Below is a small trained network, with its code and all its weights. Each question gives an input and a target symbol and asks what happens when units are switched off, that is, made to give their printed mean instead of their output.

import numpy as np


def w(rows, s, z=0):
    codes = np.array(rows[::2]) - 128.0
    scale = np.full(codes.shape[1], s)
    scale[-1] = z or s
    return codes * scale


def norm(h):
    return h / np.sqrt((h * h).mean(-1, keepdims=True) + 1e-5)


def f(y):
    return y / 2 * (1 + np.tanh(0.7978845608 * (y + 0.044715 * y**3)))


def softmax(a):
    e = np.exp(a - a.max(-1, keepdims=True))
    return e / e.sum(-1, keepdims=True)


def log_softmax(a):
    a = a - a.max(-1, keepdims=True)
    return a - np.log(np.exp(a).sum(-1, keepdims=True))


def net(x, mask):
    ids = ['αγησφψ'.index(c) for c in x.split()]
    T = len(ids)
    res = E[ids] + P[:T]
    u = 0
    for l in range(2):
        q, k, v = (norm(res) @ M[l].T for M in (Q, K, V))
        z = softmax(np.where(np.tri(T) > 0, q @ k.T / 2**0.5, -1e9)) @ v
        res = res + np.where(mask[u], z, O[l][:, -1]) @ O[l][:, :-1]
        u += 1
        y = f(norm(res) @ A[l][:, :-1].T + A[l][:, -1])
        res = res + np.where(mask[u : u + 4], y, B[l][:, -1]) @ B[l][:, :-1]
        u += 4
    return log_softmax(norm(res)[-1] @ U[:, :-1].T + U[:, -1])


Q, K, V, O, A, B = {}, {}, {}, {}, {}, {}
E = w([
[135,163,122,98,186,5,73],'α',
[102,199,126,78,96,226,179],'γ',
[158,185,135,126,176,127,98],'η',
[92,152,138,51,98,93,130],'σ',
[131,121,187,90,82,132,48],'φ',
[127,246,71,126,216,55,218],'ψ',
],0.015)
P = w([
[109,96,130,151,130,138,138],'0',
[174,175,161,121,95,119,146],'1',
[82,142,23,84,114,164,116],'2',
[116,146,78,94,104,168,126],'3',
[236,123,178,34,173,159,40],'4',
[110,254,197,139,167,168,128],'5',
[174,203,184,119,229,158,116],'6',
],0.018)
Q[0] = w([
[218,120,62,76,97,140,112],'L0H1',
[83,254,119,159,58,112,52],'L0H1',
],0.0088)
K[0] = w([
[136,147,255,167,140,88,179],'L0H1',
[81,34,88,165,188,157,149],'L0H1',
],0.009)
V[0] = w([
[68,88,123,60,56,133,202],'L0H1',
[82,134,154,62,133,2,107],'L0H1',
],0.011)
O[0] = w([
[253,106,78,169,198,174,154,168],'L0H1',
[118,45,162,123,244,162,156,255],'L0H1',
],0.014,0.0081)
A[0] = w([
[2,205,224,125,80,74,26,85],'L0N1',
[147,89,121,76,150,83,101,55],'L0N2',
[151,125,72,176,82,170,165,153],'L0N3',
[197,77,81,77,147,83,203,250],'L0N4',
],0.0079,0.0021)
B[0] = w([
[137,165,54,7,186,168,131,250],'L0N1',
[221,158,144,224,110,137,88,158],'L0N2',
[1,73,151,170,81,83,76,135],'L0N3',
[45,182,32,205,57,170,32,255],'L0N4',
],0.0073,0.0043)
Q[1] = w([
[124,16,142,101,147,104,6],'L1H1',
[133,39,255,148,41,36,143],'L1H1',
],0.0056)
K[1] = w([
[212,164,199,152,69,68,234],'L1H1',
[205,203,103,3,193,134,137],'L1H1',
],0.0057)
V[1] = w([
[106,243,27,151,143,145,254],'L1H1',
[183,111,133,114,47,192,76],'L1H1',
],0.0089)
O[1] = w([
[206,131,137,105,83,85,173,96],'L1H1',
[135,170,129,177,121,157,5,2],'L1H1',
],0.019,0.0018)
A[1] = w([
[37,241,110,29,175,231,19,81],'L1N1',
[249,238,154,201,38,97,53,3],'L1N2',
[205,23,163,37,59,49,248,246],'L1N3',
[192,160,86,63,157,253,181,74],'L1N4',
],0.0077,0.0017)
B[1] = w([
[161,148,194,182,184,43,131,255],'L1N1',
[118,139,175,56,145,244,123,170],'L1N2',
[149,152,219,252,106,127,110,174],'L1N3',
[119,150,99,131,210,54,114,226],'L1N4',
],0.014,0.0082)
U = w([
[58,93,148,80,155,161,174,158],'α',
[202,222,60,121,72,170,83,253],'γ',
[89,224,115,65,97,44,99,37],'η',
[241,101,39,190,195,158,130,48],'σ',
[98,188,106,251,142,127,37,150],'φ',
[202,136,145,182,65,92,193,171],'ψ',
],0.011,0.0023)

Each question gives the input, a string of symbols that net reads in full, and the target symbol t.
The units are the heads (2 rows each of Q, K, V and O) and the neurons (one row each of A and B). Each row of codes is followed by its name. A weight is (code - 128) times the scale printed after its matrix; where a second scale follows, it is the last column's (O, A, B and U).
mask holds one flag per unit, layer by layer, with each layer's heads first. A switched-off unit (its flag False) gives its mean, the last column of its rows in O or B, instead of its output. The means were averaged over made-up inputs and are rounded, as every weight is.
A unit's drop is (log p(t) with every unit on - log p(t) with that unit switched off) / (log p(t) with every unit on - log p(t) with every unit switched off).
The circuit of an input: a set's keep is (log p(t) with only the set's units on - log p(t) with every unit switched off) / (log p(t) with every unit on - log p(t) with every unit switched off). Starting from all 10 units, units are removed one at a time, each time the one whose removal leaves the highest keep (on an exact tie, the one counted first), for as long as the keep stays at least 0.8.
circuit, biggest first: the units of the circuit, biggest drop first
k most important neurons: the k neurons with the biggest drops, biggest first
k most important neurons of layer l: the k neurons of layer l with the biggest drops, biggest first
drop of u: that unit's drop, to one decimal
input α σ φ η, target α: circuit, biggest first	L0H1
input γ σ γ ψ σ α, target γ: circuit, biggest first	L0H1; L1N2
input ψ σ σ σ ψ γ, target σ: 2 most important neurons	L1N4; L1N1
input φ η φ η σ, target φ: 3 most important neurons	L1N1; L0N1; L0N2
input ψ σ ψ α γ α, target ψ: circuit, biggest first	L1H1; L1N3
input σ ψ ψ σ γ σ, target ψ: circuit, biggest first	L1H1; L1N3
input φ σ σ α σ σ, target σ: 2 most important neurons	L0N4; L0N3
input φ σ φ σ α, target φ: 2 most important neurons of layer 0	L0N4; L0N1
input α γ α ψ α σ, target α: circuit, biggest first	L0H1; L1H1
input σ γ η σ η, target γ: 2 most important neurons of layer 1	L1N2; L1N1
input γ φ α, target γ: circuit, biggest first	L0H1; L1H1
input ψ ψ φ φ η φ, target ψ: 2 most important neurons	L0N1; L1N3
input α η σ α α, target η: 2 most important neurons of layer 1	L1N1; L1N2
input σ η σ α σ ψ, target σ: circuit, biggest first	L0H1
input γ γ γ α σ, target γ: circuit, biggest first	L0H1; L1H1
input σ φ α α ψ η, target α: 2 most important neurons of layer 1	L1N1; L1N3
input γ σ α σ η ψ, target γ: 2 most important neurons of layer 0	L0N3; L0N1
input φ φ σ σ φ, target φ: drop of L1H1	0.8
input φ γ σ φ γ, target φ: drop of L0N4	-0.1
input φ γ φ α, target φ: drop of L1H1	0.4
input γ ψ σ σ, target γ: circuit, biggest first	L0H1
input γ σ ψ σ φ, target γ: 2 most important neurons of layer 1	L1N2; L1N1
